In the rows, 128 means zero.
Each row has a class, written as a number after it.
[208 100  92 134 126  65  96 111  83 114 167 111 156  57 151 118 149 137
 126 119 140 144  98 107  93 116 111  76 212] => 1
[174 114  95 122 124 109 111 118 104 128 152 128 151  91 137 124 143 142
 108 125 131 144 105 120 107 116 132  78 178] => 0
[145 126 154 132 131 128  81 149 135 119 101 123 110 104 118 114 120  95
 163 129 134 135 139 123 135 138 146 116 132] => 3
[138 108 135 134 133 123 114 130 133 124 122 121 128 125 122 117 132 122
 140 128 138 127 132 128 128 131 134 126 133] => 3
[137 123 110 155 132 118  84 129 109  99 136 121 168 127 117 128 137 112
 110 135 133 148 158 132 118 135 148  83 138] => 1
[131 125  96 137 125 112 110 127 113 109 146 123 160 132 126 125 139 117
 105 141 135 160 154 124 120 135 140  83 151] => 3
[206  93  59 131 127  31  92 140  96 111 190 109 143  54 159 101 175 139
 123 127 134 189 100  94 117 109 106  82 252] => 0
[122 129 114 140 121 120 141 103 114 137 153 128 156 155 127 134 122 145
 114 139 128 110 133 134 123 123 118 125 131] => 1
[113 133 133 110 142 169  83 157 130 110  91 134 130 127 115 133 116 107
 110 131 119 150 156 118 124 137 180  72 103] => 0
[165 123 129 122 126 117 116 139 122 123 124 125 113  90 130 121 135 116
 145 119 140 149 112 121 108 126 129 122 152] => 0
[117 113  69 117 124 115 139 126 134 134 151 149 138 116 135 118 145 135
  60 126 123 163 123 115 136 121 149  91 180] => 2
[148 121 144 149 130 137  87 126 129 137 125 145 148 129 119 120 134 140
  84 122 138 142 132 127 126 143 154  79 139] => 0
[126 116 165 138 104  93 127 100 143 149 157 109 115 156 122 119 119 129
 154 125 140 103 135 108 158 121 100 182 140] => 1
[135 130 120 143 118  95 112 121 122 127 147 121 144 136 127 121 129 133
 140 130 141 126 131 130 131 128 115 133 144] => 1
[160 125 158 144 125 120  90 112 112 126 130 115 153 131 123 129 126 128
 149 126 135 104 142 139 116 137 124 111 127] => 3
[170 114 103 126 122 101 111 125  99 120 157 124 150 103 135 125 145 134
 114 125 136 150 114 123 102 120 124  86 173] => 2
[ 91 128  87 138 109 124 184 103 123 135 163 138 159 163 134 134 131 152
  97 150 123 119 133 129 134 120 108 143 131] => 2
[122 126 121 147 122 129 123 110 114 124 145 130 152 142 126 141 118 139
 103 151 137 116 138 133 120 129 136 101 135] => 1
[199 107 125 128 134  96  78 145 108 128 145 125 131  71 142 114 140 127
 142 119 144 142 107 119 110 120 120  92 185] => 0
[124 129  68 102 128 117 175 120 116 135 151 132 153 117 154 135 149 154
  93 130 118 147 104 123 105 115 121 108 156] => 2
[207 108 158 123 138 103  91 135 103 130 129 113 100  61 137 113 135 117
 171 108 141 122  98 116 114 121 113 131 166] => 0
[175 109  71 114 126 103 132 119 114 141 166 141 135  78 149 113 150 156
  75 114 131 157  89 116 110 115 131  87 206] => 2
[162 118 150 128 127 118  93 128 135 135 134 130 112 100 133 111 127 114
 143 111 144 131 120 120 130 126 117 126 135] => 0
[151 124 176 157 125 131  58 118 139 138 118 137 129 137  95 126 118 105
 119 119 144 115 149 126 162 135 151 113 123] => 3
[158 121 132 122 143 126 105 139 134 138 119 133 113  88 126 117 132 120
 126 117 127 145 117 121 129 132 144 134 157] => 0
[103 125 146 137 125 115  99 130 139 125 124 126 127 140 122 117 128 112
 139 137 135 127 151 121 143 133 140 130 126] => 3
[170 116  89 105 134 116 116 133  91 106 141 127 159  81 148 131 141 136
 105 124 128 205 107 129  88 129 135  59 166] => 2
[152 118 121 127 127 119 119 121 127 142 134 141 122 105 136 119 134 139
 114 116 130 127 110 115 126 120 126 108 155] => 0
[129 118 141 142 114 112  75 134 148 127 137 129 126 137 117 104 129 104
 118 129 143 149 152 130 154 114 160 113 143] => 3
[140 123  80 136 119 109 130  95  98 127 173 132 178 145 127 131 141 149
  70 138 136 130 130 132 107 114 121  72 159] => 2
[136 129 174 151 114  90 161 100 149 148 153 121  91 142 132 115 120 136
 188 121 145  86 109 114 155 114  74 229 130] => 1
[122 111  91 129 117 113 104 125 141 148 149 149 121 116 141 113 142 125
  65 126 132 157 130 102 148 117 160  96 185] => 0
[125 124 141 127 122 126  89 130 132 120 126 126 133 137 111 118 128 113
 130 130 127 131 151 111 136 124 141 115 125] => 3
[125 129  74 138 121  88 149 109 114 125 176 115 154 128 142 121 147 156
  98 145 135 152 126 116 123 116 113 116 168] => 1
[105 131 102 135 124  85 179 141 136 127 147 113 119 139 145 117 142 137
 156 139 120 144 122 110 145 113  94 198 144] => 1
[201 104 131 127 133 101  69 127 116 128 138 132 110  53 138 113 145 120
 132 105 142 155 106 114 120 122 139  94 188] => 0
[129 128 122 114 127 138 133 130 122 133 122 130 134 114 134 126 125 136
 113 122 128 131 114 132 115 114 131 110 132] => 2
[168 106 144 139 125 111  86 119 141 171 147 150 103  87 126 105 141 121
 106 106 149 145 105 104 144 113 141 116 182] => 0
[185 106 112 120 135  90  90 129 111 133 145 124 121  73 139 112 146 125
 126 112 143 155 101 118 119 118 135  90 197] => 0
